Here is a tiny trained network, its code and every weight. The questions are about switching its units off for an input and a target symbol, where a switched-off unit gives its printed mean instead of its output.

import numpy as np


def w(rows, s, z=0):
    codes = np.array(rows[::2]) - 128.0
    scale = np.full(codes.shape[1], s)
    scale[-1] = z or s
    return codes * scale


def norm(h):
    return h / np.sqrt((h * h).mean(-1, keepdims=True) + 1e-5)


def f(y):
    return y / 2 * (1 + np.tanh(0.7978845608 * (y + 0.044715 * y**3)))


def softmax(a):
    e = np.exp(a - a.max(-1, keepdims=True))
    return e / e.sum(-1, keepdims=True)


def log_softmax(a):
    a = a - a.max(-1, keepdims=True)
    return a - np.log(np.exp(a).sum(-1, keepdims=True))


def net(x, mask):
    ids = ['ΓΛΣΦΩβδεζμπ'.index(c) for c in x.split()]
    T = len(ids)
    res = E[ids] + P[:T]
    u = 0
    for l in range(2):
        q, k, v = (norm(res) @ M[l].T for M in (Q, K, V))
        z = softmax(np.where(np.tri(T) > 0, q @ k.T / 2**0.5, -1e9)) @ v
        res = res + np.where(mask[u], z, O[l][:, -1]) @ O[l][:, :-1]
        u += 1
        y = f(norm(res) @ A[l][:, :-1].T + A[l][:, -1])
        res = res + np.where(mask[u : u + 8], y, B[l][:, -1]) @ B[l][:, :-1]
        u += 8
    return log_softmax(norm(res)[-1] @ U[:, :-1].T + U[:, -1])


Q, K, V, O, A, B = {}, {}, {}, {}, {}, {}
E = w([
[113,125,90,173],'Γ',
[196,153,38,150],'Λ',
[163,70,111,82],'Σ',
[127,215,55,115],'Φ',
[130,148,65,251],'Ω',
[53,114,110,187],'β',
[191,68,78,200],'δ',
[139,155,207,118],'ε',
[99,76,110,183],'ζ',
[166,93,109,29],'μ',
[81,163,77,189],'π',
],0.0031)
P = w([
[69,139,11,132],'0',
[153,141,107,188],'1',
[158,138,110,188],'2',
[163,135,121,188],'3',
[162,132,117,193],'4',
[163,135,118,189],'5',
[166,134,118,180],'6',
[163,133,118,180],'7',
[164,135,117,185],'8',
[166,136,107,181],'9',
],0.0013)
Q[0] = w([
[140,70,12,105],'L0H1',
[112,103,10,161],'L0H1',
],0.012)
K[0] = w([
[199,142,243,130],'L0H1',
[142,172,251,165],'L0H1',
],0.011)
V[0] = w([
[51,237,156,137],'L0H1',
[24,94,2,127],'L0H1',
],0.003)
O[0] = w([
[75,95,225,88,2],'L0H1',
[252,153,181,225,205],'L0H1',
],0.0027,0.00086)
A[0] = w([
[152,117,155,152,33],'L0N1',
[144,200,121,2,143],'L0N2',
[186,151,164,136,70],'L0N3',
[57,48,161,43,11],'L0N4',
[17,183,129,98,118],'L0N5',
[138,121,135,137,70],'L0N6',
[179,125,165,209,147],'L0N7',
[187,152,139,162,56],'L0N8',
],0.0047,0.0011)
B[0] = w([
[94,115,91,118,120],'L0N1',
[77,77,152,252,117],'L0N2',
[144,87,96,70,139],'L0N3',
[156,201,70,179,105],'L0N4',
[234,72,108,115,106],'L0N5',
[124,131,112,129,121],'L0N6',
[46,132,48,104,251],'L0N7',
[145,131,67,96,187],'L0N8',
],0.0038,0.0021)
Q[1] = w([
[108,2,71,171],'L1H1',
[129,165,90,148],'L1H1',
],0.0075)
K[1] = w([
[138,188,254,64],'L1H1',
[105,160,122,144],'L1H1',
],0.0083)
V[1] = w([
[57,152,107,15],'L1H1',
[145,171,252,110],'L1H1',
],0.0025)
O[1] = w([
[51,225,106,38,99],'L1H1',
[212,248,1,232,2],'L1H1',
],0.002,0.0029)
A[1] = w([
[54,172,199,156,114],'L1N1',
[68,121,122,110,29],'L1N2',
[83,30,211,185,57],'L1N3',
[64,127,117,128,28],'L1N4',
[166,107,129,32,82],'L1N5',
[155,62,255,93,6],'L1N6',
[93,221,113,181,222],'L1N7',
[195,220,163,52,61],'L1N8',
],0.0054,0.0023)
B[1] = w([
[139,185,58,62,79],'L1N1',
[113,47,49,112,102],'L1N2',
[145,164,237,148,167],'L1N3',
[136,79,43,110,115],'L1N4',
[97,125,173,94,144],'L1N5',
[148,167,4,164,108],'L1N6',
[139,152,176,81,254],'L1N7',
[99,13,96,209,55],'L1N8',
],0.0045,0.0014)
U = w([
[70,84,57,93,84],'Γ',
[246,159,79,105,160],'Λ',
[169,69,169,33,214],'Σ',
[149,226,190,72,134],'Φ',
[74,194,103,231,93],'Ω',
[34,160,194,111,196],'β',
[172,41,88,211,2],'δ',
[124,137,118,133,113],'ε',
[71,57,166,189,130],'ζ',
[190,142,225,190,198],'μ',
[76,215,102,28,89],'π',
],0.012,0.003)

Each question gives the input, a string of symbols that net reads in full, and the target symbol t.
The units are the heads (2 rows each of Q, K, V and O) and the neurons (one row each of A and B). Each row of codes is followed by its name. A weight is (code - 128) times the scale printed after its matrix; where a second scale follows, it is the last column's (O, A, B and U).
mask holds one flag per unit, layer by layer, with each layer's heads first. A switched-off unit (its flag False) gives its mean, the last column of its rows in O or B, instead of its output. The means were averaged over made-up inputs and are rounded, as every weight is.
A unit's drop is (log p(t) with every unit on - log p(t) with that unit switched off) / (log p(t) with every unit on - log p(t) with every unit switched off).
The circuit of an input: a set's keep is (log p(t) with only the set's units on - log p(t) with every unit switched off) / (log p(t) with every unit on - log p(t) with every unit switched off). Starting from the 12 units with the biggest drops (on a tie, the unit counted first), units are removed one at a time, each time the one whose removal leaves the highest keep (on an exact tie, the one counted first), for as long as the keep stays at least 0.8.
units of the circuit, in order: the units of the circuit, biggest drop first
most important unit: the unit with the biggest drop
top k neurons: the k neurons with the biggest drops, biggest first
top k neurons in layer l: the k neurons of layer l with the biggest drops, biggest first
input δ Ω ε δ Ω β Λ, target ζ: top 3 neurons -> (L0N2, L0N7, L0N5)
input ε Σ Λ ζ, target μ: top 2 neurons -> (L0N7, L0N5)
input ζ Ω Σ ζ ε Σ π Λ, target δ: top 4 neurons -> (L0N2, L0N5, L0N7, L0N8)
input ζ Λ Λ ε Λ ζ, target δ: top 3 neurons -> (L0N5, L0N4, L0N2)
input Σ ε μ Σ Ω, target ζ: most important unit -> L0H1
input π ε μ, target Λ: top 3 neurons in layer 0 -> (L0N4, L0N2, L0N5)
input Ω Λ μ π ε Σ Σ, target π: units of the circuit, in order -> (L0N4, L0H1)
input Σ ζ Ω μ ε Ω δ Σ π, target ζ: top 2 neurons in layer 1 -> (L1N7, L1N3)
input Λ ε β β Σ Λ Σ Σ Σ μ, target Γ: top 3 neurons -> (L0N4, L0N2, L1N2)
input Ω μ μ, target μ: units of the circuit, in order -> (L0N2, L0N7, L1N3)
input Σ Λ Ω π Γ, target Γ: units of the circuit, in order -> (L0N2, L1N4)
input Λ ζ π Λ μ μ ε Λ, target Γ: top 2 neurons -> (L0N8, L0N2)
input π Λ Σ Σ Ω Σ ε, target Λ: top 2 neurons -> (L1N6, L1N1)
input Λ Λ Σ δ Σ Σ Φ π ε Ω, target Γ: most important unit -> L1H1
input π Λ Λ Ω ζ μ, target μ: units of the circuit, in order -> (L0N2, L1N3, L0N7)
input Λ δ ζ Λ δ Λ Φ ε π, target Γ: top 2 neurons in layer 0 -> (L0N5, L0N8)
input Λ Φ ε Ω Ω β Λ β, target Γ: top 2 neurons in layer 0 -> (L0N4, L0N5)
input ε Λ Λ, target μ: top 3 neurons -> (L0N7, L0N5, L0N4)
input Ω Σ δ ε Λ, target π: top 3 neurons in layer 0 -> (L0N3, L0N7, L0N8)
input ε Λ ζ ζ, target μ: top 2 neurons -> (L0N5, L0N7)
input π Γ Σ ε δ, target Λ: units of the circuit, in order -> (L1H1)
input Λ ε Σ, target Γ: top 3 neurons -> (L0N4, L0N2, L0N8)
input Σ Φ Σ Λ ε, target ζ: top 3 neurons -> (L1N8, L0N7, L0N3)
input Γ Λ ε δ Λ δ Λ Ω π, target Λ: top 2 neurons -> (L0N5, L0N4)
